(74) [-198   13 -218   46  -68 -249  173 -225  202  -37  -29   57  -79    8
   -9   24  -61   11 -235  -30]
(74) [ 158  132  140 -123   59  410  148 -133 -314  180 -119 -161  -62   35
    6 -206  208 -128  154  343]
(71) [   3 -147    6 -197  179  -22  -23 -126  -73   48  -10 -147 -145  -21
  180 -300  -87  -16  -51   52]
(70) [-177  -51   35 -124  101  287  103  -10  108  156  -81  198 -250 -207
 -115   -4  179  143  -11  222]
(71) [ -15  192  -24  185  -77  -14   46  148  -73 -110   57  -97  277  155
  -28  -39   83 -126   37 -102]
(77) [-108  -38 -120  156 -281 -133  -28 -316 -112  -53 -139  106  -68  -27
 -101  195   53  -14 -129  -39]
(77) [ -96  -35   63 -199  115  253   96   10  -65  -46  -24   26 -324  127
    2 -426  171  192  105  299]
(74) [ -64  -38  -51  -55  -16 -137   60  -11   53  -18  -67    3   61   10
 -188   95   -6  117  -15  -92]
(77) [ -84   -3 -130  147 -159  -67   11  -17   81   16 -139  155   22   52
 -107    8  -13  -42   36  -93]
(71) [ -20   15   97  134  101 -187 -135 -317 -347  -96  100 -493  284   93
  273  -11  -68 -289 -210 -177]
(77) [ 147  -23   34  -14   79 -162 -169   83  -89  -81  131 -246  243   73
  181  -86 -240 -159   22 -223]
(76) [-155  -25 -109   12   12 -300   52   63  191   35 -146    3  -57  148
  -74  -78  -26  130   57 -132]
(74) [ -10 -213   38 -125   16 -236 -147 -277  -95 -157  -85 -262 -148   94
  171 -250 -233   -8   24  -61]
(71) [ 227 -107  139   52 -165  413 -165   -9 -423   11   -4   18  -39  -40
  197 -163  -73 -101  222  251]
(77) [-137 -191   16  -20  -43 -333  -66 -193   10   46 -108 -147  113  -38
  -56   93  -90   27 -121 -220]
(76) [ -33  -52  138 -176   55 -190  -93  -57 -115   45  -63 -430  183  161
   66 -286 -164  -90  126 -152]
(70) [-364 -226  -78 -274  100    3  159 -155   38  404 -330   13  -91 -228
 -242 -102   37  173  -26   30]
(71) [-221    6 -102  205  -60 -158   86 -261  123   31  -65    9   25   33
   41   29   23 -134 -221  -69]
(71) [-247  133 -155   56 -217 -421  164  -98  432  102 -147  162  -74   62
 -259  218  132   89 -144 -151]
(70) [ 141 -136  196  106  -41   63 -295 -123 -612  -42    2 -481  400   70
  271 -181 -216 -306  130 -138]
(76) [ 220  131   97 -202  150  108  262   47  107  -88   54   20 -239  260
 -113 -163  238  209   72  301]
(77) [  26 -149  135   40  -21 -483 -179 -152  -51   12  -87 -414  402  259
   -4  -20 -234 -146   17 -425]
(74) [  37   84   50   16  -36 -154   95  -90   85  111   -6  -24   99  103
 -141  210  111   20  -95  -47]
(76) [ -99  -96  -44 -233  171   -1  207  -76  224  298 -311   82 -226   18
 -225 -162   83  146   99   91]
(70) [  84   59  -52   -7   40 -337  -11   -1  121 -270  176 -229  232  265
   53  -61 -274  -69  -59 -243]
(71) [ 103  106  -62   88  -17 -319   -2  209   90  -69   54  -36  275  173
 -148  229  -37   57   20 -279]
(77) [  68 -110   43  -18   78   79  -87  100  -92 -112   30    7  -45   73
   66 -216   -4   40   80    9]
(77) [  30  111  -79   54 -197  182   43  -52  -15  -24   69  277 -178 -110
  -49  232   81   65  -59  200]
(76) [-206  -87  -72   62  -87 -278  -63   20  255  121  -83    2  152  -31
  -15    5 -194  -76  -30 -270]
(70) [-310   73 -356   -2   79 -220  323   96  405 -216  -89  219 -171  188
 -252 -172   33  261  -57  -43]
(76) [-253 -234 -245    5   94  -38   90 -234   76  241 -217  105    6 -179
  -43   17 -256  -23 -121  -78]
(77) [  43 -139  124  -13  132  -99  -68    2 -202 -121 -119 -284  109  272
   15 -392   62  -26  137 -120]
(70) [   0 -234   38  118 -154   34 -251   43 -159  248 -104   35  247 -262
   80  123 -208 -166   66 -187]
(74) [-134 -200   73 -191   66  -56  -89  -81 -144  179 -261 -154   11  -64
 -161  -80  -10   93  132 -104]
(77) [ 135  104  -46 -111   59  -75   54  241  241 -273  186   66  -84  167
  -32  -29 -139  180  102   18]
(71) [ 96  55  88 -85  24 102  77 115 -59 135 -76 -28 -15   4 -77 -12 144  67
 139 117]
(74) [ -38   59   19 -124  -91 -181  116   92  144   76 -155  -35   -7  124
 -222  -80  126  123  130  -37]
(77) [  94    5 -104  105  -36  299  -24 -134 -227  -35  125  118 -102 -270
  250  134  -99 -131 -128  218]
(77) [-162 -227  -67  -99  146 -118  -70   48  219   98   -9   92  -69  -97
   58 -148 -164   61  -77 -136]
(70) [  74    9   18  -95  103   47    1   89   62 -158  196   12 -162   97
  152 -122 -111  126   16  136]
(74) [ 133  -94   25  -10  -73  171 -220   34 -258   46   32  -72   37  -93
  260 -127 -292 -149  166   35]
(70) [ 119 -125  136    5    6  -97 -206   25 -319  -47  -77 -367  332  192
   80 -326 -119 -204  177 -242]
(71) [ -20  -57  164   99 -137  -99 -190   41   47  167  -40   -9  227   32
  -77  130    3  -99   45 -222]
(70) [  38   48 -200  179   59 -602 -103 -159  138 -146  120 -261  262  160
  251   75 -341 -283 -255 -445]
(70) [ -79  -21  -78   94   11 -191  -22  202  202 -206  132   98   42   75
    2   11  -57  118  -56 -151]
(76) [  -2 -152   96  115  -46  179  -96   15 -273  190 -134  -35  201 -131
   17  -40   62 -133   69  -32]
(74) [  -1 -111  -56    3  -18   70 -128   18  -41   12    8   71  -84  -10
  161 -188 -184  -50   61    5]
(76) [ 189   21  158  -97  222 -290  -45 -281 -108 -115   46 -494   84  318
  188 -259  -15 -209  -95 -131]
(77) [ 375    2  239  -40  235   90 -109 -128 -425 -196  242 -350  127   85
  215   34   76 -105 -107   59]
(77) [-596  -62 -390   76 -325 -128  262 -125  477  446 -455  607 -168 -419
 -561  509  106  245 -132  -68]
(76) [ -31 -142  -46  173 -174  -89  -59  -95  -95    9   37   46  208 -173
   32  301 -165  -27 -142  -99]
(70) [ 157  102  171   69 -126  460  -35 -133 -513  332  -45 -121  197 -267
   70  277   94 -229   71  242]
(77) [-184 -146  -20    7 -127  108    7  -87   38  516 -250  248   28 -403
 -219  470   -9   78  -14   13]
(71) [ -21  -42   62   48 -169  -43  -79  107   32   53  -43    0  134   27
  -25  -49  -66  -39  119  -89]
(71) [ 306  145   99   14  -83  233 -104   48 -357 -392  219 -158 -118  265
  295 -380    5  -99  166  240]
(74) [ -67  -82  -59    2   -9 -197  -76  199   83 -294  122   -5   64  -16
   -8   28 -146  165    1 -164]
(74) [  54   24  -68   10  -12  -61   -1  -78    4 -171  174  -39  -16   80
  165  -65 -167  -44 -106   22]
(71) [ 115  -16  174 -213   77    8  118  -10   40  245  -66  -61   28 -111
 -192  224  142  132   11   84]
(70) [ 133  222   56  251  -90 -254 -201   63  -73 -474  275 -314  281  413
  221  -69 -192 -217   45 -251]
(70) [  24 -164  -74 -233  167  195  131 -198 -176  -30  -53    1 -387   21
  160 -495   43   91  -41  326]
(74) [ -80  -42  -27   30   58 -149  -34 -185  -40   81  -47 -160   52   90
  124 -146  -67 -146  -96 -105]
(74) [ 207   73  189   33  119   70  -29  -51 -263  -67  151 -251   69  130
  201  -64  131  -98  -45  100]
(76) [-235  -17 -192   48    4 -196  167 -126  189  104 -185   72  -57   92
 -113  -68    2   44  -75  -65]
(71) [ 225   51  257  -74   51  -23 -137  168   39 -128  142 -129  -44  303
  110 -268   83   -5  156    6]
(71) [-164 -112  -32 -197   41 -136  106 -191  173  338 -189    7 -142 -152
  -90   97  -60  109  -62   36]
(74) [ 310  -75  197  211  -99  220 -401  174 -376   14  203  -45  395 -197
  221  212 -113 -310   42 -178]
(77) [  25   80  -66   89  -66  333   33 -335 -280  147  -53   40 -209 -180
  214   85    2 -185  -67  320]
(76) [-165   27 -100  246 -224   64  -85   54   57   75   43  252  164 -304
  -64  457  -63  -59 -109 -109]
(76) [ -44  -39 -122 -112   18 -106  167 -240   37  114 -172   19 -206   24
  -65  -39   16   84  -61  107]
(71) [ -36  -11 -223   16   22 -638  132  142  494   75 -163   13  115  194
 -141    5 -162   58    1 -374]
(71) [  21  -96  -76   57    6  195  -96  179 -118 -166   52  181 -125  -23
  100 -225    4   50   77   64]
(76) [ 292  131  133   37  -84  518  -68  226 -427 -187  240   13   67  -89
  122   62   33   -5  181  302]
(70) [ -58   52   68  -53 -110  216   -4   88  -13  191  -62   91   79 -106
 -190  188  -13   56  157   63]
(74) [ 308   55   12  235 -184  584 -235   43 -238  148  241  419  -49 -689
  262  696  -49 -233 -122  243]
(76) [ 191  236   42  288  -84  -80  -67   67 -139 -425  281 -187  242  270
  168  120  -65 -135   -9  -72]
(70) [  59  100  100 -133   74  586  138 -185 -419  -56   46  -23 -447   20
  200 -356  287   62   55  628]
(70) [  36 -117   94  122  236 -155 -278  -36 -379 -101   91 -470  492   85
  196  -49 -211 -263  -52 -394]
(74) [ 230  -32  195   99  -21  200 -160  -87 -292  236  -24  -51  144  -81
   79  184   79 -197   29   24]
(76) [ 102  113   11  206 -120 -180 -102   76  -70 -285  191 -180  230  182
  193  -31 -119 -158  -15 -150]
(70) [-210   -6  -56 -101   21 -298  100   89  417   34  -23   87  -74   13
 -171  101  -19  222  -55 -116]
(71) [  19  -89   63 -202  214   39  -48  123  200  -93  107  128 -246  -30
  -23 -111   79  178  -32   30]
(77) [ -36 -156   19 -242  198 -152  131   42   28  237 -294 -143  -25   47
 -184 -186   57  174  153  -41]
(76) [-217   83  -96   27 -103  -92  156   22  234  -25 -122  184 -121   76
 -279  106  149  207   19   15]
(76) [ -49 -117  111 -219   23  309  -61  130 -130   96  -77   98 -208  -73
  -72 -255  120  171  195  191]
(74) [-130  -61  -73   32 -121  172   52 -181  122  372 -166  399 -130 -432
 -255  607   81   90 -136   94]
[183 164  47 -71 225 -48 327 118  90  27 -26 -90 -77 193 -78 -27 278 162
  41 191]	(71)
[ -58   89  -97  232    5 -308  -46  -32 -111  -40  -55 -236  385  101
  -24  164  -49 -186  -70 -353]	(70)
[  98 -162   -2 -178  200 -176   95  -53  188  156 -171  -66 -120  107
    9 -245  -84   36   61  -19]	(76)
[-167   -7  -72  171 -163 -196  -57 -156  137   66 -143   13  109  -23
  -54  134  -93 -156  -49 -207]	(76)
[ 226   97   -8 -104   57  385   25   33    6 -240  271  237 -455  -12
  251 -234   72   35  -32  412]	(74)
[-160   89  -76  -67  -20  309  134  101  -84  -30  -48  150 -179  -25
 -112 -223  217  119   82  231]	(77)
[ 154  146  -48 -206  190   71  230  -50  255  126   18  100 -330    7
   36  -78  109   27  -55  251]	(70)
[-415  -80 -322    1  -14 -268  176   -2  477   85 -243  284 -205  109
 -197 -245  -48  146  -38 -136]	(74)
[ 167  -45   62  100  -92 -286 -130 -257 -104  103   11 -220  314   37
   54  343 -240 -195 -109 -238]	(77)
[ -82  -68  -96   18    0  255  -74  199  149 -142  124  428 -326 -147
   39  -70   53  161  -15  139]	(77)
[-141  -36  -48  -79  -58  139  118  241  210  152 -144  333 -231 -152
 -204  -21  201  247  119  144]	(77)
[  5 209  46 -17   9 105 159  77  99 -38  49  30 -87 125 -83 -10 192  74
  47 168]	(71)

(6) [-100  149   41 -162  196  109  -20  139    7  -86  -37   -3  -20 -126
 -124  210  -37   29   54  112]
(1) [ -75   -2 -240  345 -237   54 -114 -146    1  -59 -275  112   92  296
   45 -103  101   80  -72 -228]
(6) [ 176  -39  269 -131  216 -121 -153 -151 -123 -155  503 -516 -139 -195
   96 -195  115  -27 -125  135]
(9) [-239  -35 -324   69  -73 -294   80  -63  212   67   28  321   41   80
  199  308  -78 -239  -72 -186]
(9) [-380    6   85 -146   73 -135  149  -55  257   60  184  192  207   49
  197  481   -2 -312  -83  129]
(5) [ -71   67  441 -411  152  203   97  225  100   53  301 -329   97 -197
 -171  195 -128 -158  -21  285]
(9) [-221  -27   48   78   99  -46  -33 -241  293  -22  446 -164  227  164
  343  329   53 -288 -257   33]
(1) [-193  -74 -211  274 -108 -147  113 -270  109   89  -60  179   74   99
  292  198   95 -193  -60 -120]
(9) [ -17   98  407 -159  239  170 -100   20  -93 -165  360 -413  -34 -144
 -166   -9  -43   52 -119  210]
(1) [-276  -57  163 -160  261 -203  165 -205  327   89  548  -64  186  -94
  420  535    2 -430 -163  197]
(9) [ -91   81    8   67   57   73 -137  -55   -5 -119  134 -102  -38   57
  -77   75   -8    4 -145   -2]
(1) [  -4    3  -65   14 -102    9    6   85   16   16 -200  131   73  104
  -32  -32   76   74  109   20]
(6) [-62  16  55 263  40 182 114 -60  56  60  71 -57  80  44  24 132 -40  34
  12  80]
(6) [ -69  134 -461  128 -180  163   16  444  214    4 -371  356  147  299
 -175  124 -239  126  168 -297]
(6) [ -83  177 -491  143 -161  146  -18  314   13  -33 -567  340  -47  131
 -229  110  -44  133  219 -222]
(1) [ -85  112  611 -388  322  299  110  187   69   23  432 -461   82 -312
 -224  271 -151  -85  -29  448]
(6) [  19  156  -39 -435  246  -36 -135  372  133 -134  238 -142  -62 -177
 -173  176 -207  -39    0   15]
(5) [-208   -8  -34  253   49    7   41 -264  103   23  188   59   47   94
  168  261  -25 -148 -190  -23]
(9) [ -50  -58  262  -89   52  109   99  -60  169   82  249 -158  235   78
  199  125   39 -174  -62  152]
(9) [-131  -23   78   52   57  -18   11 -191   98   27  255  -76   46   33
  148  202   55 -185 -153   89]
(1) [-283   60 -620  359 -226 -134   63  -12   55   36 -615  770  -12  243
    0  231  -66   53   79 -349]
(9) [-159   31 -281  512 -106  130   32 -194   51    6 -308  278  124  285
  141  138  121   98   30 -104]
(1) [  45   30  145 -261  -10   -3 -125  122  -92  -80   25  -28  -64   -2
 -193 -133   -2   45  -39   60]
(6) [-245  148 -371  -60  -54  -62   -3  265  137  -10 -231  394  -49   37
 -211  330 -217  -50   25 -176]
(6) [ 299 -125   52   81 -147   49   99   -4 -191  152 -168  -34 -124  -87
  -72 -364    8  133  133  -11]
(1) [ -91 -106 -122  228 -258 -141  -14 -216  -21   60 -204  244   38  175
   44  -98   48   13  -99 -146]
(1) [-213   26  -71  407 -273  243  -28 -155  -10  -13 -324  216  171  404
  -47    0   93   84  -87 -110]
(6) [  -1  109   81 -316  177  135   43  382  183    2  148  -32   98  -64
 -140  199 -244  -12   73   80]
(5) [-278  196  177   13   40  395  -40  201  152  -84   30  -54  225  212
 -253  307  -74   47  -52  175]
(9) [  55   45  119 -145   68   98   21  184   -9  -26  -27  -43   50  -28
  -85  -32  -12   89  119  105]
(6) [ 115   79 -364 -233  -60  -41 -100  430  146  -12  -37  128  -82   35
 -189    0 -309  -23   25 -301]
(5) [-249    1 -284  348    6   30   80 -270  222   25  -61  265  211  293
  437  355  129 -200  -70 -138]
(5) [ 232  -36  386  -82  227  163   77 -104 -208    7  233 -374 -117 -251
   52 -180   89   32   51  234]
(9) [ 183 -106  410 -170   97  -51   83  -73 -143   59  275 -427  -87 -345
  -35 -223  -23    2   -4  185]
(5) [ -73   25  -79  -34 -118  156  130  315  291  171   -7  108  203  126
 -136  214 -285  -55   38  -45]
(6) [-231  116  -90  391 -203  423   72   82   73   10 -468  266  280  385
 -139  119  -25  188   77  -77]
(9) [-296   99 -315 -168  -86 -215 -142   97  175  -76 -128  292   13   91
  -74  306  -46 -163 -114 -152]
(5) [  84  -25  -56  309 -240  216 -142  -85  -38    3 -123  -44   48  292
 -118 -226   34  150 -111 -104]
(1) [  13  -70  520 -120   54  105   66  -83    2   24  411 -492  127  -83
   40  -67   76 -104  -81  277]
(5) [ 249  -57 -199   20 -181   22  -20  176   59   73   12 -182  -22   68
   16 -213  -15  -37   81 -168]
(5) [  25  -12  138 -112  175 -105  186   17 -105   63   28  -70 -132 -403
  -40   39 -123   15  117   90]
(9) [  28  -66  -64 -173   94 -297   53  -24  -15  -15   45  178  -57 -103
  193  -19  -10  -78   42  -78]
(5) [-107   69    8  120   23  -57 -130  -94 -125 -177  130 -153 -132   -5
  -85  -14   94   28  -88   12]
(6) [  40 -157  190  267  -84   95  -15 -408   84   67  181 -262  240  211
  354 -101  231  -91 -173   63]
(9) [ -28  127 -397  236    5  -18  -58   80 -147 -128 -389  339 -186   24
 -137  -14  -49  229  128 -222]
(5) [ -87   -6  -40  173 -173   64  -62  -61   14   -8 -149  114   95  218
  -63  -46   29   74  -68  -58]
(1) [  57  -89  252 -349  150 -328  -38  -98  -33   27  490 -305 -203 -384
  -23    4  -56 -189 -164  172]
(6) [ -22  -17  137  163  -51  262  171  -88  -95  104 -346  204  118   88
   19  -34   66  113  117   76]
(9) [-137   28   13 -254  354 -281   66  -49  125  -61  394   -7  -48 -233
  274  362   -8 -255  -29  106]
(1) [  73   44  144 -362  193 -130 -127  184   30 -103  308 -190  -72 -191
 -142   -7 -137   21  -53   96]
(5) [-193   37   76  -57   21  -11  -38  -86   80  -16  116  -77   40  -33
  -26  203  -16 -136 -155   50]
(6) [ -41   26  260  -59   61  207   10   11  104    8  320 -354  119   33
   18  116   44 -137  -82  188]
(5) [ 139 -106  -55  114 -250   26 -139 -198 -104    1 -278   58   57  242
  102 -343  223   65  -59 -132]
(5) [ 280 -151 -226  205   17 -169   47 -296 -137   48  -79    9 -140  -64
  414 -253  203  -34   81 -177]
(1) [  66  -50   83  -21  110  -62    6  -59   59    3  275 -123   25  -17
  147    8    9  -50  -39   68]
(1) [-212   38   35 -117   93  -25   62  -18  120   49   60  201   47  -18
    9  323  -79 -142  -79   86]
[-141    9 -295  297 -175   36  -39  -81  148    7 -159  188  136  299
  110  115   34  -36  -65 -190]	(5)
[  72 -134  196  382  -47  126    0 -442  -57   27  247 -331   77  142
  291 -162  218  -59 -169   47]	(6)
[ -81   34 -274   28  -34 -115  -13   80   70  -49 -167  291   30  122
   68   76  -34    4   49 -181]	(6)
[ 162   51  241 -246  151   60 -159   83  -71 -106  442 -590 -165 -226
 -150 -100   18  -63  -95  161]	(6)
[-290  192   80 -232  191  152   30  248  209  -71  248 -101   86  -47
 -119  468 -165 -199  -58  104]	(5)
[-271  -66   -9  119 -230   65  183  -89  196  175 -177  313  281  273
  140  220   -9 -191  -58  -55]	(9)
[-101  167 -267 -139   15  -24  -90  299  -17  -77 -319  367 -129  -32
 -336  144 -159  147   93  -73]	(1)
[ -59   26 -122  545 -206  325  -22 -100   18   -7 -301  113  200  395
  -23  -75   54  235    4 -107]	(1)
[  85  -79  -90 -168 -165 -171   51   81  -36  134 -141   91 -118 -142
  -98 -105  -69  -74   41  -84]	(9)
[ 186  -14  -57    2   66   88  179  192  -50  113 -137  194  -64  -90
  -49  -80 -198  132  197  -54]	(6)
[ 129  -55  370 -271   59   11  -67   16  -11   15  391 -396  -16 -120
  -77 -112   33  -72  -98  243]	(9)
[-215 -103  -99  428 -141  131  315 -289  159  291 -390  487  278  206
  276  289   61  -44   70   31]	(6)
